The same points and some others measured another way (B), then each row and its match in B:
B:
1: [ 243  -45  148   18 -146  111   82    7  128   19 -126  -50   71  216
 -144   48   18  122  137   21  -77  110]
2: [  70   11   37  -11  -15 -141   62  181    1   20  101 -114   95   83
  172   58   34   75   91  -20 -163   98]
3: [ -18  183 -338 -240  -70  -28    5  -13   83   85  276    3  -55 -107
   -9 -185 -100 -147  -14  -71  -52   14]
4: [ -97  133  -94   44  -72  -91   -9  -47  -72   -7  136 -275  -85 -207
   38   41   89    6   23  -88   86    1]
5: [ -53   56 -448  -13  -16  111   41  -30 -293  -75  241  -75 -154 -241
  -36 -238 -112  -47  -51  -21   53  165]
6: [ 221  -23  -50    1 -289  -22   84  109 -251  -97  -44 -107 -179   96
  -44   85   80  109   74 -193 -180  141]
7: [  64  -43   78 -162  153  -91 -151  -37  199   18  -49  197  -97   62
   71   27   31   49    4    6  119   -6]
8: [ -26   94    5 -204    5 -215 -132  -57  310  133  103   72   40  -64
   13  -24   22   -9  -28 -105   22  -85]
9: [  -3  -61  -84  -96   23 -203 -141    4   50   57   67  126  -55  -54
   42  -47  -11  112  -28 -172   -6   30]
10: [ -90 -103  -45  -52  135  -95   37  103  -55  126  265 -159   29  139
  369   70   95   24  110  146   63   27]
11: [-169  161 -135 -139  -89 -299  118   95  116  191  416  -64  143  -57
  211  -15  195 -144  -84  -33  -14 -229]
12: [  32   78 -192 -139   61 -115   93  163  117   61  217  277   72   63
  101 -151  -30  -80  -50  -21  -83  -63]
13: [-169  319 -602   14 -100   66   72  -46 -172   -2  339 -155 -261 -346
  -50 -205 -120 -178    7 -219   86  -33]
14: [-116   82 -111  114  -31  -25    7  -35   52  132  148 -270  -67  -30
   89   76   21   47  181 -106  117  -51]
15: [149 -74  -1  32  36   6  50 119 -79 -82 -42  83 -11  83  31 -21 -11 118
  38   5 -66 149]
16: [  55  -34    2 -113  -14  134   22 -118   51   52   81 -119  -44   87
    6   10   79  -23   61  181  154   49]
17: [ 113  -96   34  -25  -93  -22  138  128 -166   -9  147 -227  167   90
  109    0   84   81   37  152 -158  216]
18: [   3  119  -99    8  -87 -145   91  110 -224 -129  133 -103  -82 -160
   87   18  147  -24  -83  -75  -41   29]
19: [ 177  108   91  -69 -142  151  111  -30  247   78   -1 -171   99  173
 -114   34    9  -24  165  102  -48   50]
20: [  -2 -235 -101   -6   16 -126  -57   31 -382  -97   89  -17 -127  -90
  137  -23  115  164  -98  -14   50  181]
21: [  95 -236  129 -125   -4 -174  -57   48    9   58   50   53  141  117
   93    0   96  165  -44   68  -70  132]
22: [ -86  -90   86   86  -51 -341   59  121 -180  -12  162  -49   94  -91
  194   89  297  118 -138  -56   18  -68]
23: [ 295 -163   -9 -220    9  137   46   59  -23  -78  -26  222   61  194
  -77 -159  -65   46  -36  199 -123  264]
24: [ -45   38    5  -36 -190 -124   84  -50   -6   69  170 -132   40  -51
   -7   40  235  -19  -75  -11   87 -118]
25: [ -80  186 -164  201  -52  107  133  -31   75   72  157 -286   93 -127
  -75  -64  -57   -4  138  -21   61    8]
26: [-125  116  -89   67 -307 -110  136 -109  -94   64  271 -374  152 -268
 -125  -45  209  -22 -112  -32   43  -51]
27: [  41  163 -119   48 -312   13  174   -7 -233  -86  135 -330  -80 -146
  -93   27  170  -46  -22  -65  -29   37]
28: [  58   31  -68   41 -288    2  178   46 -100   70  182 -337  150   14
  -50  -15   73   43   72   -9 -155  110]
29: [  -7   -9   86  -25 -149 -118   66  -79  214  155  101   44  143   54
  -85    9  190   24  -59   -9  106 -180]
30: [115  29 140  63  65 -24  22  88 146 -15 -42 -84 171  35  16  20 -44 118
  98  49 -96 148]
31: [ 109  122    9   89 -310   72   57 -182   -4  -71 -119  -86 -177 -107
 -328   54  169   36  -28 -175  145  -90]
32: [ 282 -137  281  -16 -110   76   73   40  225   71 -130  -47  260  295
 -116   39    8  179  144  127 -153  174]
33: [-184   89 -281 -227   70 -158  -58  -34   70  141  411  -81  119 -230
  124 -214  -51 -107  -99   61   17   31]
34: [  52  140  -93  136 -100  148  109  -32  108   43   35 -177   45  -16
 -147  -42  -71   30  153  -40   13   46]
35: [  28  -97   98   49  -18  -28  -57 -106  126   76  -56   -3  -15   53
  -60   63   83  144   53  -37  158  -31]
36: [ 133  127  -39 -209   26 -224  -42  220  259   79   55  201  -23  162
  153   22  -82    0  108 -202 -239  -15]
37: [ 145   -3  156  -61   28  -55 -117  -27  341   90 -159  140  -49  183
  -41   95  -15  120  147 -119   34  -38]
38: [-109    3 -159  -54   -1  -65  -71 -102  -81   40  183 -160  -80 -181
   52  -51   48   16  -27  -15  136   42]
39: [-187  -49 -224   12   40 -184  -57    4 -244   29  263 -140 -137 -185
  216  -11   98   47  -40  -83  129    8]
40: [  18   11   22  -38  -29 -151  -67   -6  169   94   24   60  -23   35
   18   46   47   87   46 -146   31  -66]
41: [ -81  145    2 -120 -186 -314   90   27  -68  -24  249  -74   54 -211
   64   27  331 -104 -242  -41   21 -166]
42: [ -78  -48  -81 -141   22  -48  -39  -79   13  111  237 -174   56  -59
  102  -53   52   -2   -2  127   84   69]
43: [  91 -142  174  -63   81  -63  -48   18  180   97  -31   59   38  228
  116  103   76  121  103   65   62   13]
44: [  16  -76  109  -19  -29 -166   10   11   54   41   57   39   99   18
   35   35  173   88  -70   11   49  -38]
45: [-107  203 -249   75 -353 -134  120  -72 -356 -116  225 -266 -157 -399
 -125  -32  250  -69 -195 -212   70  -76]
46: [-194  -57 -199 -103  -81 -142  -12  -88 -161  127  408 -351  161 -253
   97 -135   78    6 -104  101   30  116]
47: [  53   20 -142 -142  -75  -36  -68  -30  139  138   68   48 -200  140
   36   29  -18   17  141 -170   38  -57]
48: [ 121   39  142   38  -60   28  108   69  159   54   21 -211  216  120
   -6   47   12   74  146   93 -114  121]
49: [ 340 -187  435   12   23    7   26  119  378   72 -267  161  269  443
  -51  124    3  254  191   91 -158  122]
50: [  23  -30  -47  -25   45  169  -81 -166   50   42  -27 -128 -223   68
    3   61    7   43  164   45  241   44]
51: [ 178  -21  269    7  -35   46   89   37  262   58  -52 -151  293  182
  -52   52   34  107  128  174  -98  130]
52: [ -56  123 -436  -15 -240  108   91 -134 -284  -44  257 -186 -157 -299
 -190 -214    3  -90 -101  -86   79   69]
53: [ 119  176  102  -51   -1  200  100  -42  354   98   14 -215  110  168
  -41   49  -36  -68  231  182   30   32]
54: [-156  124 -282  -52  -44 -138 -120  -72  -56   62  226 -217 -137 -274
   53  -61  -41    4   19 -198   44   37]
55: [  79  -52   70 -109   -5  -51  -38  -12   54   25   17  -24  -40   84
   64   61   88   57   38   33   40   48]
56: [ 242   59    7 -148  102  348   31  -68  665  260  -92  236   56  485
 -138  -64 -262  -36  355  120   49  -37]
57: [  67  -64   72  144 -224   31   97  -93 -251 -113  -47 -196 -118  -59
 -115  112  272  105  -43  -12  157   17]
58: [ -75   38  -93  -22  -12 -196  -72   14   34   77  129  -43  -58  -82
   97   22   46   59   22 -167   27  -38]
59: [ 146 -158  103 -281   91 -117 -166  -13  114   11  -37  214  -59  122
   74    2   43   85  -40   48   12   99]
60: [  71 -191  221 -148  148 -136 -116   19  286  161    7  105  154  237
  156   62   33  149   82  111   21   43]
61: [-138  302 -253   21 -291   78  199 -142  -58   62  330 -448   -2 -255
 -120  -58  142 -194  -17   16  121 -102]
62: [ 46   0 119 -52  44 -34 -62 -48 224  84 -13 -62  30  82  32  68  36  72
 108  29  72  13]
63: [ 103    3  -13  137 -142   94  151   38   53   65   25 -119   92  124
  -92    1    9   93  145  -23  -41   44]
64: [ 42  38  57 -96 -62 -81  14 -59 119  20  38  70  -3  -7 -43  18 163 -17
 -78  16 106 -95]
65: [  29   62   64  -63  -44  -75   37  -12  216  110   46   57  -60  149
   58  112  156  -24   66  -34  125 -192]
66: [ -46  132 -111   63 -224  -44  136    2 -169  -15  230 -419  120 -220
  -40  -38   92   -5  -18   -2  -77  110]
67: [ -38  -81  -47  -43  -31   48  -90 -182  104  139  105 -193   56  -46
  -71  -62  -24   91   68   59  121   98]
68: [192  10 107  67 -91  28  94  77  44 -60 -96  -4  62  99 -88  34  44 100
  58 -11 -80  91]
69: [  25  118  -86 -251  -24  154  -34 -239  205   60   90   12 -151  -16
 -109  -57   69 -166  -22  146  268  -85]
70: [ 116 -191  103 -194    7  -18  -77  -66   26   36   22    6   13  124
   38    4   83   88  -13  148   51  130]
71: [ 130  -97  186 -143  -33 -105   56   15  146   40   23  191  123  166
   11   23  206   22 -101  126   45  -70]

[  19  -92   30  268  117  204  -86  205 -101  114  -64 -236   -7  239
  118  -76  -96 -152  -59  258   58  -89  161  -29 -176  -70    6 -171
 -145  -48    1 -247 -141  132] | 53
[ 209 -132   96  267 -119  146  -60  184  -78  149  -43 -114   48  159
   29   74  -54 -223  150  214  -22   77  116 -109 -288  -79  235 -413
  -17 -101   13 -231 -175   61] | 67
[ 122  -57  111   31   54  119  -55  161   -8  104  -28 -168  -56   79
   78   -1  -93 -137   52   92  -28  -26   24  -69  -49  -75   36 -173
   34  -34   24  -84  -80  -36] | 62
[ -83   76   42 -158  107   88  359 -116  128  -25  -43 -204  102 -144
  288 -180 -228 -405   81   97  371  -26   46 -189  283 -280  -16   82
  127   39 -163   96  -60   53] | 36
[ 134 -188  187  230   25  101 -220  188  -70  102   14 -131   42  251
   -5   42 -118  -90   73  191  -86   30  161  -95 -223  -31  113 -367
  -70  -11   70  -90  -93  -37] | 50
[  37   38  117 -137   43  -30   87  -68   52  -27   42  -32   30 -161
    7   99  -14 -111   68  -50    1   48  -21  -66   94 -135  -13  -25
   57   19    1  152    9 -202] | 9
[-124  -18  143   -9   67   29   40   56  -35    3 -177   49  -93  102
   89 -100 -119  -59  -41  129  149 -103  147 -105  164  -24  -72   44
 -168   32  -55   33   85  149] | 18
[  88 -153   33   17  154  150   53  132   53  164  112 -130 -107  124
  153    8 -192  -81  -20   22   47   -7   24  -48   46  -25  -48 -188
  -45   80  -19   34  -70   92] | 14
[  44  141  272  -82  131 -125 -356 -142  -91  -48   48 -169  257 -171
 -279  186  194  157    7  -34 -435  -75  -64   72 -168 -175 -159  253
  181 -160  256  134   51 -702] | 46
[ 209   -6  133  227 -186  125 -113   16 -115  250 -180  -46  -53  192
  -98  106  134 -111  177  209 -181  -66  108 -151 -124  -88  151  -99
   22 -100   43 -259 -246  -94] | 70
[  -5  -31   36  -22   85  143  138  -48   19  161  -87  -89 -158  157
  139  -96  -87 -139   52  141  132 -102  166 -166  273  -48 -109   76
 -108  111  -83  -10 -103  100] | 2
[ 129  -77 -164   64  -66  184  297  -30 -102  229   47  -75   87  -41
   88   51   22 -106  132  173   46  137  131  -18 -152   55  -83  -20
 -204 -158   -3 -157  -50  233] | 1
[  52   63   81   13   10  107    1  177   -5  140 -179  -14 -262   45
   72   41   -1  -63  -89  -20  -22 -184 -124   -7   89 -104   35    7
   46  -29  -42 -160 -101   40] | 65
[  21   52  176  299  -10   -1 -288  130 -167   27  -86  -62  143   22
 -163  184  125   34 -123   64 -255 -116  -66  111 -396 -194  101  -58
   46 -199  123 -217  -93 -243] | 69
[  93  -12  181   90 -119   46   70  -48  -29  119  -86  -77  253  -21
   47   -7 -105 -223  184  163   16   15   41 -158 -134 -191  141  -59
  160 -173   10  -52  -64  -19] | 59
[ -78  217  215 -294  196 -185 -240  -32  -75 -187   13  -77  193 -395
 -213  162  160  236 -138 -180 -347  -83 -214  211 -122 -122 -268  363
  127 -223  238  197  276 -576] | 64
[  97 -117   82   23   75  130   -2  191    8  107    7 -129  -70  100
  129  -25 -167 -128   35   94   49    6   53  -69  -31  -21   25 -230
  -35   -5   -4  -45  -33   89] | 4
[ -20  248  115 -170  295 -113 -441   22 -156 -168   65 -217   32 -285
 -336  264  383  322 -228 -150 -521 -129 -159  317 -209  -85 -347  344
  -10 -154  303   32  121 -777] | 61
[  88  107  114 -368  251 -135 -230  -69  -37  -69  247 -113   90 -370
 -262  296  215  334  -65 -265 -484   50 -192  234  -96   15 -358  256
   55 -114  289  296  226 -675] | 35
[ 221  -36 -149  -78   45  191  238   24   53  249  149 -118 -206  -64
   96  159   46  -96   60  -77  -35   62  -83    7   73  -19  -59  -93
  -19   42  -35  -63 -182   -4] | 37
[ -23 -111  317   99  -95  -47 -115  -18  -68   35 -189  155   19  220
  -60  -30 -101  -46  139  210   32  -15  264 -238   66    0   81 -128
 -145   26    6   86   66   39] | 20
[  53  -50  186   32   -8   78  -26   97  -13  119 -126  -59    7  110
   86  -58 -150 -123   68  128   27  -74   48 -133   10  -90   57  -74
   51  -64    2  -41  -22   56] | 43
[ 117  -44 -139  -49  -28  197  303  -26  -40  248  -24  -47 -112    3
  125    4   10 -100  117  125   78   52  110  -72   77   71 -122   49
 -181  -58  -45 -114  -58  229] | 49
[ 153  -42   53  113  -57  152   20   49  -42  239  -87  -67 -117  146
   32   53   16 -109   92  126  -58  -62   61 -109    4  -57   48  -75
  -10  -26   -7 -161 -181   26] | 55
[ 111 -113   33  395  -91  177  -55   60 -150  325  -85   27  -49  297
  -35  123   50    0  -14  185 -125 -104  104  -33 -206  -36   83  -92
 -124  -72   11 -279 -232  148] | 16
[ -33   13  197   84   -8   51 -113  -53 -132   55 -231  -84   69  175
  -34 -112   12  -88  128  316   -4  -93  289 -181   22  -42  -66  114
 -131  -74   46  -80    2  -46] | 17
[   1 -163  201  197  -28   84    5   93   30  186 -130  133 -207  334
  100  -20 -206 -101   -2  102  132 -121  125 -199  173  -62  137 -214
  -79  157 -116    1 -119  232] | 39
[-127  179  128   16   24   59  101   69   30  106 -294   50 -183  -14
  144  -53  -66 -114 -200  -49  112 -349 -212  -25  222 -275   37  257
  175  -39 -120 -125  -92   89] | 11
[ 142   69   13  -37  -10  116  150   97   61  114  -17 -155  -57 -140
  127   76  -32 -245   34  -47   27  -29 -178  -25   -6 -224  126 -105
  209  -68  -49 -121 -170  -66] | 8
[-104  -34   35  268  -57  -40   37  -61 -179  -41  -12  144  176  -23
 -125  174  109   13  -59  128    9   81  181   51 -260  -51   16  -77
 -308  -87   10  -58   27   41] | 52
[-263 -156  -83  318  165   24  262 -118  -39   25  174  207   26  114
   71  125 -108   16 -275    7  259    1  170   59   25  -88  -88  -67
 -405  206 -160  122  -53  292] | 13
[  95   48  188   -4 -129   34    1  -32  -49  111 -201  -24   59   12
  -10   -2    9 -146  181  159  -38  -37   80 -169    9 -108   79   23
   75 -126   24  -71  -37  -71] | 21
[ -55 -158 -147  174  114  135  198   44  -81  112  119   37  -85  100
   85   81  -35    6 -119   86  134   67  177   58  -55   74 -130 -127
 -403   72  -63  -39  -28  282] | 34
[  41  155  103  -30 -104   17  -30  230  -68   22 -281   68 -206 -125
  -13   92  106  -51  -75  -36  -61 -135 -178   53  -58 -106  100    1
   49 -182    1 -226    8   -7] | 29
